In the rows, 128 means zero.
Each row of numbers belongs to one of the objects below and depends on some of the facts about them. Some rows are named. Which object is each other row?

Some rows with their names:
loska: [127 154 137 116 132  96 121 146 136 112 166 138  90 117  86  77 148 107
 108 185 111 100 160 108 143  77 129]
bugeles: [134 136 163 111 131  60 108 117 154 122 111 130 124 108  79 109 145 119
 114 196 109 113 175 159 131 102  91]
trever: [126 144 161 110 132  59 112 119 152 131 119 121 121  96  95 114 152 117
 113 202 109 124 165 157 135 107  84]
puskagus: [131 158 143 126 125  94 145 139 134 126 136 134  96 103  84  90 152  96
  93 179  97 107 183 113 138  97 134]
delo: [135 136 138 119 116  60  82 117 147 107 137 129 123 115 101 105 163 120
 124 186 116 101 147 152 149  91  90]
tisestes: [139 149 159 117 113  75  85 124 166 108 111 133 122 140  78 100 124 120
 122 187 108  95 174 148 125 104 105]
gretul: [ 90 148  88 157 159 147 132 143 105  78 139 127  81 159 174 152 141 102
 157  66 119 161 100 149 203 162 173]
kaskon: [ 84 155  84 138 167 146 122 145  95 106 145 133  99 141 161 149 147 104
 144  78  95 180  96 138 199 188 173]
voskin: [ 79 131  96 131 190 129 108 153 140  98 121 147 114 167 131 149 127 131
 167  54 114 167  98 152 186 136 107]
gevomel: [146 147 132 137 104  75 110 118 144  98 153 108 101 121 127 106 145 103
 125 183 128  95 147 147 147  91 120]
lidrum: [ 81 141  75 139 168 121  98 144 122  96 123 144 117 157 162 157 155 127
 175  49 108 160  94 150 197 146 124]
leke: [138 145 124 140 110  82 110 137 185 106 120 116  97 130  93  99 125 105
 128 181 112  93 178 119 134  81  86]
dizas: [137 136 167 111 123  62  93 112 176  97 132 119  99 115  94  99 128 126
 137 182 140  96 148 162 138  96  93]
brofli: [ 78 132  96 120 197 136 156 159  83 135 151 140 133 145 150 158 149 107
 129  88 105 203  80 165 185 156 147]
stobor: [135 145 157 121 129  78 118 130 172  99 148 119  76 116  88  85 114 112
 127 181 134  97 161 139 132  90 109]
grodrur: [ 78 139 107 135 189 135 145 148 103 115 131 136 110 132 146 151 151 109
 138  80 103 196 102 150 193 174 147]
zaplaklin: [132 137 134 121 138  86 121 147 184 120 133 120  97 137  67  87 106 103
 125 180 118  98 169 119 120  68  73]

Some facts about the objects:
stabuplok | Ξ a | Φ f
pidrim | Ξ a | τ zogrin | Φ d
gevomel | Ξ a | Φ d
lakli | Ξ a | Φ h
nemok | Ξ a | τ zogrin,lofitru | Φ f
guro | Ξ b | τ treklil,puskagus | Φ h
skebrur | Ξ b | τ zogrin | Φ e
tramon | Ξ a | Φ c
stobor | Ξ a | τ modran,skebrur | Φ d
grodrur | Ξ b | τ nasul,madri | Φ f
pimar | Ξ b | τ madri | Φ c
madri | Ξ b | Φ g
drofu | Ξ b | τ zogrin | Φ g
stibobrar | Ξ a | τ livos | Φ f
pobruk | Ξ a | τ zogrin,vodanel,stumik | Φ e
stabu | Ξ b | Φ f
klatis | Ξ a | τ plige | Φ g
voskin | Ξ b | τ zogrin,skebrur | Φ e
trinelur | Ξ a | τ treklil,skevus | Φ c
zedrim | Ξ b | τ dizas | Φ c
gogi | Ξ b | τ drofu,modran | Φ e
pladem | Ξ b | τ vuskiror | Φ e
braber | Ξ a | τ vodanel,stabuplok | Φ h
katri | Ξ b | τ plote | Φ c
lidrum | Ξ b | τ klekan | Φ e
stomal | Ξ a | τ zaplaklin | Φ g
livos | Ξ b | τ zavan,leflik,skebrur | Φ f
britropok | Ξ b | τ stobor,skebrur | Φ d
grefis | Ξ b | τ zaplaklin,bepi,zasta | Φ c
groplufle | Ξ a | τ leke,pliklor,leflik,vegre,vudri | Φ g
zaplaklin | Ξ a | τ skebrur | Φ e
pitul | Ξ a | Φ f
varar | Ξ b | τ delo,pidrim | Φ g
trever | Ξ a | τ lemor | Φ f
gapu | Ξ b | τ zogrin | Φ e
vudri | Ξ a | τ dizas,zaplaklin,grutras | Φ c
zavan | Ξ a | τ stobor,vuskiror | Φ c
grugruk | Ξ b | τ modran | Φ e
malal | Ξ b | Φ d
dimevis | Ξ a | τ ludo,stumik | Φ h
brebrem | Ξ b | τ lofitru,miro | Φ c
brono | Ξ b | τ modran,lofitru,trakiflo | Φ f
ludo | Ξ a | τ grafla | Φ d
sitrar | Ξ b | τ fidran | Φ e
skevus | Ξ a | Φ d
plotren | Ξ a | τ nasul | Φ c
roskel | Ξ a | τ pidrim | Φ d
bugeles | Ξ a | τ lemor | Φ f
bepi | Ξ b | Φ e
vefe | Ξ a | τ zogrin | Φ d
moklak | Ξ b | Φ e
vatruk | Ξ b | τ zavan | Φ g
gretul | Ξ b | τ tramon,grugruk | Φ d
tisestes | Ξ a | Φ h
stoska | Ξ a | τ modran,vuskiror,nalal | Φ g
flino | Ξ a | τ madri | Φ c
plasetruk | Ξ a | τ stomal | Φ d
flifol | Ξ b | τ klador | Φ h
brozoder | Ξ a | τ vodanel,tenu | Φ e
leflik | Ξ b | τ zasta | Φ h
grutras | Ξ a | τ modran | Φ c
tenu | Ξ a | Φ d
pliplal | Ξ a | τ zogrin | Φ e
naskim | Ξ a | τ zogrin,plote,vudri | Φ e
kaskon | Ξ b | τ treklil,gretul | Φ h
zogrin | Ξ b | Φ f
lobron | Ξ a | Φ c
granos | Ξ a | Φ g
robros | Ξ a | τ grugruk,pimar | Φ d
miro | Ξ a | Φ d
leke | Ξ a | Φ e
monan | Ξ b | Φ g
vegre | Ξ a | τ skebrur | Φ c
grasturu | Ξ a | τ stobor,puskagus,loska,madri | Φ c
kistun | Ξ a | τ skebrur | Φ d
delo | Ξ a | τ lemor,stabuplok | Φ g
tefo | Ξ b | τ nasul,zavan | Φ g
vodanel | Ξ a | Φ c
nasul | Ξ b | τ nemok | Φ f
mita | Ξ b | Φ h
lonuk | Ξ a | τ voskin | Φ c
logron | Ξ a | τ zogrin,bugeles | Φ d
zupok | Ξ a | τ zogrin | Φ d
bride | Ξ b | τ nalal | Φ d
lofitru | Ξ a | τ zaplaklin,lemor | Φ f
dizas | Ξ a | τ zogrin,lofitru,lemor | Φ d
modran | Ξ a | τ zogrin | Φ e
klador | Ξ a | τ pobruk | Φ g
klekan | Ξ b | τ pofla,pidrim | Φ g
trakiflo | Ξ b | τ voskin,zogrin,tisestes | Φ f
pofla | Ξ a | τ zogrin,pimar | Φ g
nalal | Ξ a | Φ g
plige | Ξ a | τ leflik | Φ h
grafla | Ξ a | τ loska | Φ d
pliklor | Ξ b | τ modran,pimar | Φ e
loska | Ξ a | Φ g
treklil | Ξ a | τ grasturu | Φ c
pluplo | Ξ a | τ vatruk | Φ d
stumik | Ξ b | Φ e
ponu | Ξ b | Φ c
fleni | Ξ a | τ klekan | Φ h
brofli | Ξ b | τ grafla | Φ c
stoskenus | Ξ b | τ grafla,zaplaklin,lemor | Φ g
ploflum | Ξ a | τ modran,zupok,pimar | Φ c
skoditrek | Ξ b | τ klatis,grugruk | Φ h
vaviril | Ξ b | τ plasetruk | Φ g
sestem | Ξ a | τ zogrin,skevus | Φ d
ruplu | Ξ a | Φ e
puskagus | Ξ a | Φ f
lemor | Ξ a | τ stobor,modran | Φ h
fidran | Ξ b | τ zupok | Φ g
plote | Ξ b | τ zogrin | Φ c
zasta | Ξ a | τ lofitru | Φ g
vuskiror | Ξ b | τ nemok,zaplaklin | Φ h

Rows to name:
No name comes twice in this set of rows, the named rows included.
[134 133 108 119  96  49  86 114 151 125 163 116 123 101 131 115 181 116
 138 180 111  98 129 140 158  80  85] | brozoder
[134 143 143 129 113  70 114 124 153 107 161 100  85 104 121 104 138 101
 126 200 137 111 146 146 148 109 111] | pluplo
[ 92 129  95 150 177 137 127 141 114  95 141 123 104 168 172 155 136 111
 161  75 133 172  87 171 187 155 139] | bride
[138 143 147 124  97  48  80 106 153  90 138 122 106 112 117 109 156 126
 141 168 134  87 144 170 150  99 106] | roskel
[140 149 153 132 105  62  92 115 172  81 123 134  94 124  96  93 131 122
 139 163 135  77 164 160 141  90 117] | zupok
[ 88 126  90 127 165 131 108 142  95 111 139 135 148 175 166 166 157 116
 148  79  95 174  74 188 188 159 137] | flifol
[ 77 132 124 132 191 124 119 135 120 109  99 150 139 151 135 164 142 130
 152  75 105 189 105 185 177 166 117] | trakiflo
[ 89 127  91 139 201 152 138 168 147 102 113 146 101 191 118 135 102 115
 152  57 110 159 111 143 171 119 111] | skebrur
[141 155 147 128 109  76 111 126 153  94 147 129  86 125  95  87 143 115
 131 161 130  74 160 133 146  83 135] | skevus
[ 92 121  83 141 190 141 124 150 104 109 143 126 125 164 165 158 148 109
 147  93 113 189  93 166 186 151 124] | vaviril
[134 145 109 135 107  71 108 131 159 120 146 116 110 115 112 102 156 103
 127 177 107  96 160 119 146  83  95] | ruplu
[140 140 140 140 135  85 107 134 168 107 121 109 105 135  91 102 134  99
 116 204 120 110 174 144 125  91  85] | zasta

The same objects again, as new rows of numbers:
Some rows with their names:
kistun: [138 141 120 145 113 127 106 135 168 117  93 142 132 159 198 118 114 116
 123 171  79 141 162 149 147  89 142 121 170 120 131 136 152  88 109 173
 126 137  98 160 129 151 181 155 125 178 172 130 122 105 111 107 179 110
 174]
ploflum: [122 138 140 150 112 150 106 112 167 118  97 158  89 162 190 133 130 137
 130 169  89 162 172 180 146  99 115 116 181 131 129 111 157  80 121 154
 118 109  73 150  95 146 165 147 121 200 185  97 117  83 126  84 156 126
 164]
brebrem: [116 118 129 132 124 134 109 113 142 147  89 163 104 163 164 101 138 160
 139 190 134 188 174 199 152 192 120 133 138 145 110  80 138 100 190 140
 111 132 129 143  91 157 205 165 103 149 183 108 116 105 132  62 134 122
 145]
sitrar: [103 146 115 110 130 143 101 119 157 142  83 154 103 214 196  97 135 157
 126 180 135 187 179 182 153 167 112 131 135 118 111  85 142  81 173 142
 108 130 125 153 104 147 197 169 109 147 173 128  97 130 139  62 153 114
 154]
pladem: [106 129 117 111 127 140 114 125 158 144  85 163 115 199 180  92 144 160
 140 187 132 190 175 191 157 175 120 144 120 131 111  88 147  81 174 144
 109 137 136 149 104 156 210 169 110 143 190 128 107 121 136  65 148 119
 151]
lidrum: [104 146 115 111 132 147  98 121 161 147  84 154  97 215 194 100 142 159
 128 185 140 187 182 179 152 164 115 134 136 115 101  82 145  85 173 139
 108 126 128 150 103 147 210 167 108 144 168 126 101 128 142  70 151 115
 155]
grugruk: [ 92 148 104 111 141 148  99 108 159 146  84 152 114 215 191 115 144 149
 149 182 140 188 170 171 156 175 118 130 127 108 115  81 143  81 163 135
 108 127 131 152 103 159 210 162 101 127 178 139 103 122 136  68 146 120
 152]
bugeles: [127 142 119 142 118 153 109 122 175 102  94 146 120 149 172 135 128 126
 142 170  82 153 159 125 157 102 114 117 166 121 124 147 148  78 113 161
 130 122  98 164 104 151 154 147 124 183 181 135 112  86 123  81 157 112
 183]
malal: [133 120 105 110 148 100  92 129 152 155  77 129 116 165 180  83 148 142
 106 187 119 158 174 144 150 142 129 124 130 122  87  72 124 126 151 152
 119 144 140 150 133 152 209 160 102  68 146 130 110 123 135 108 148 115
 167]
vaviril: [119 124 114 120 129 124 104 131 148 137  84 155 126 174 171  90 148 142
 128 192 121 183 173 176 152 174 130 137 132 135 107  95 138 106 178 164
 115 141 134 147 112 160 229 165 109 125 169 127 118 118 127  79 144 111
 154]
stobor: [128 141 110 143 127 133  99 121 171 111  93 135 140 164 200 135 113 115
 142 177  73 138 155 130 148  98 141 122 159 109 134 143 148  88 106 172
 126 132 100 161 127 155 182 149 117 160 175 140 125 101 108 111 174 111
 173]
loska: [116 135 107 128 148 141  88 112 193 138  95 130 114 160 171 138 150 133
 165 180  70 148 158 123 157  68 117 134 157 102 127 145 144  91 101 157
 117 105  95 140 119 156 186 132 110 139 175 134 125  78 116 133 161 116
 185]
guro: [111 136  91 113 143 134  98 136 188 133  82 136 103 178 158  65 152 150
 132 220 105 165 198 137 147 160 131 146 146 113  69  87 146 139 152 144
 110 118 136 139 140 159 215 160 122 124 153  96 134 135 129 103 150 117
 207]
brozoder: [142 128 131 121 112 143 106 138 181 135  94 151 102 140 195  99 116 157
 134 153  88 163 167 169 155  54  92 136 166 124 147 136 135  83  90 161
 114 129  94 146 103 124 125 155 112 187 171 152 101  97 133  99 171 100
 176]
pitul: [140 126 120 128 129 123 108 126 172 117  91 136 102 140 164 116 143 128
 122 165  83 149 154 107 158  66 103 107 144 126 106 111 133  94  85 156
 136 122  92 166 117 146 136 141 117 133 162 127 102  77 140 103 149 120
 186]
drofu: [ 99 144 104 128 135 139  91 122 148 133  83 148 122 200 196 109 137 139
 127 180 126 180 175 171 148 191 128 125 153 118 111 106 139 100 180 156
 112 134 135 150 110 159 218 164 102 138 157 138 112 127 126  70 148 105
 155]
granos: [142 122 126 131 126 110 101 125 168 130  92 135 113 153 182 113 139 123
 109 166  82 150 153 119 156  56 111 109 145 118 122 114 131  98  77 167
 133 127  88 160 121 146 158 137 113 106 161 128 105  81 128 117 161 117
 176]

Which object is each row?
No name comes twice in this set of rows, the named rows included.
[138 131 108 140 112 134 117 135 179  95  91 141 141 160 173  97 116 101
 135 184  65 135 154 103 159  99 132 126 144 119 118 134 142 103  80 169
 138 139 112 171 137 157 156 148 126 147 180 131 129  92 112 104 164 122
 205] | plige
[119 122 122 148 134 156  88 109 156 140  95 140 109 128 192 134 116 143
 162 146  94 158 145 142 158 104  93 111 182 115 171 143 114  91 104 153
 120 116 102 149  87 134 125 145  86 168 160 168 102  73 125 103 137 108
 176] | vodanel
[141 125 110 136 135 132  91 135 167 134  90 125 130 130 201 112 111 133
 136 152  77 132 153 120 151  66 116 124 175 109 141 145 125 109  87 172
 122 133 109 147 125 133 155 150 100 150 148 164 109  98 119 126 164  95
 191] | tenu
[122 135 106 127 131 123 102 134 156 139  82 144 128 182 187  90 130 140
 121 197 120 166 184 183 145 178 143 140 153 132 101 101 146 111 186 160
 108 145 140 144 124 160 230 171 114 140 164 123 123 137 119  85 163 106
 159] | britropok
[114 124 118 123 131 133 100 132 165 141  87 153 113 169 163  86 149 156
 134 200 110 184 186 194 148 169 125 145 144 136 100 107 147 108 185 159
 103 126 132 132 114 158 224 166 118 154 173 112 125 119 121  86 151 108
 160] | stoskenus
[118 135  98 124 123 131 110 136 161 115  81 147 124 184 172  61 134 134
 117 210 113 167 183 138 153 186 133 132 138 118  86  85 143 125 156 155
 125 142 144 159 133 161 205 170 120 128 157 114 125 134 127  78 148 117
 196] | skoditrek
[117 114 122 120 142 122  94 105 142 159  84 145  88 166 172  99 156 155
 124 183 136 180 164 163 154 167 103 110 129 134 103  56 118 115 157 131
 118 124 125 145 101 149 186 153  88  91 159 112 104  98 145  80 121 126
 155] | ponu
[105 126 114 107 136 133 105 116 155 147  84 150 126 193 168 108 146 144
 156 180 133 186 163 169 164 176 122 143 107 122 125  93 136  83 163 144
 110 133 142 151 106 162 203 161 101 116 186 147 106 112 132  72 141 121
 150] | bepi
[119 125 110 124 127 139 112 123 147 123  85 155 121 166 155  97 146 147
 138 196 116 183 174 157 154 189 122 132 134 138  96  90 140 100 187 150
 116 135 140 156 106 162 202 168 116 148 173 124 118 118 132  58 133 113
 166] | livos
[107 153 113 131 128 159 101 103 173 117  92 146 121 206 207 155 120 122
 162 163 100 159 145 130 162  96 117 124 145  98 150 140 143  58  96 153
 121 119  96 168 105 152 166 146 106 164 188 158 101  90 127  88 158 120
 170] | modran
[126 118 109 110 146 107  94 122 146 153  80 137 106 166 172  89 160 153
 112 185 123 176 170 150 153 146 113 125 128 124  94  76 122 119 148 151
 119 137 132 145 121 153 206 154 100  77 148 130 104 110 140  95 139 118
 161] | monan

Now the same objects, written a new way:
Named rows:
gapu: [110  96 122 102 161 184 137 124 205  93 133 140  25 154 113  85 121 155
 149 132 147 131 128 131 167 145]
vuskiror: [ 99 122 118 133 147 193  84  99 140 104 110 131  96 169  84  98 154 104
 140 144 126 129 120 196 120 118]
dizas: [151 173 120 142  91  78 161  62 147 157 120 133 140 100 169  99 135 110
 138 117 125 147  79 105 198  95]
mita: [129 102 136 128 127 210  83 165 138  93 115 136 102 169 135 106 129 133
 131 140 128 122 163 173 131 145]
vefe: [145 126 131 116 105  77 198  90 162 154 170 138 115  92 153 120 119 145
 108 122 155 129 106  73 151 119]
plasetruk: [129 142 124 147 107  84 143  97 115 152 135 119 181  97 136 146 136 113
 118 126 134 127 116 109 111 117]
skoditrek: [116 122 119 116 150 194  98 156 133 105 133 141  87 169  94 108 142 119
 145 130 127 137 156 178 116 139]
madri: [118 101 136 133 123 189  98 189 134 100 113 141  97 165 120  86 124 131
 122 141 122 124 176 178  96 145]
klador: [127 138 124 135  94  80 158 116 108 153 144 119 168 100 135 135 121 119
 119 122 132 127 128 104 105 114]
robros: [133 155 119 127 126  79 160 135 107 159 156 130 173 100 122 151 132 120
 129 105 132 136 137 103 108 129]
tenu: [148 128 143 146  89  98 137 140 108 144 125 125 185  94 177 151 116 134
 110 122 133 113 142 102 133 131]
fidran: [113 113 121 125 140 180 116 153 143 112 121 138  78 168  91  78 135 121
 130 131 122 137 154 187 102 132]
plote: [130 101 138 102 147 163 149 130 212  93 148 154   9 160 117  82 116 157
 128 154 123 124 114 146 149 123]
delo: [145 172 127 143  88  80 134 100  94 156 105 121 174 109 158 114 131 103
 132 111 115 139 110 118 161 102]
brebrem: [120 132 133 132 142 174  94 141 157  91  95 147  79 165 105  97 137 119
 146 150  90 128 121 191 132 120]
ponu: [132 111 146 130 137 184  86 176 145  89  98 148  86 167 132 113 119 143
 133 158  91 112 152 177 121 138]
trever: [155 177 116 151 114  91 133  90 104 162 115 109 181 111 162 129 138 106
 143 112 129 150  97 116 168 118]

Rows to name:
No name comes twice in this set of rows, the named rows included.
[104 102 130 131 153 105 103  37  70 143  88  88 168 114 121 190 139 135
  90 135 145 104  61  77 154 109] | zaplaklin
[110 123 135 130 151 173  96 151 155  89 108 146  79 164  92 112 134 123
 143 151  95 124 128 187 105 127] | brofli
[128 134 128 135 104  82 149 116  98 157 136 121 169 104 134 138 128 116
 108 123 133 126 126 102 105 114] | groplufle
[167 203 117 102 138  82 128 106  50 167 114 133 165 138 144 143 144 107
 149  85 106 166 103 102 204 113] | lemor
[130 159 137 139 112  71 131  89 114 140 112 123 160 108 134 153 127 110
 131 134  98 120  83 113 134 101] | vudri
[125 118 123 126 155 186 109 167 137 108 123 145  89 164  95  96 142 131
 137 129 120 142 157 184 107 142] | gretul
[116 140 126 151  94  84 133  71  94 153 105 107 179 101 133 129 138 103
 111 132 128 123  90 118 121  94] | stomal
[129 146 137 132 112  69 144 123 125 135 141 130 166  97 137 166 115 122
 127 136 108 113 113 104 106 118] | trinelur
[115 129 126 113 168 164 114 185 153  97 143 154  78 163  72 122 129 122
 150 138  95 134 158 182  77 144] | pimar
[157 129 125  92 178  84 143 114  15 175 121 124 150 143 113 175 145 150
  79 101 131 145 102  71 149 123] | stobor
[132  94 125  96 136 171 159 134 185 111 145 147  15 167 121  49 123 153
 116 135 143 140 133 148 152 122] | drofu
[122 133 116  98 191 185  99 171 124 103 115 142  70 173  91 115 136 138
 165 108 115 152 155 152 154 157] | gogi

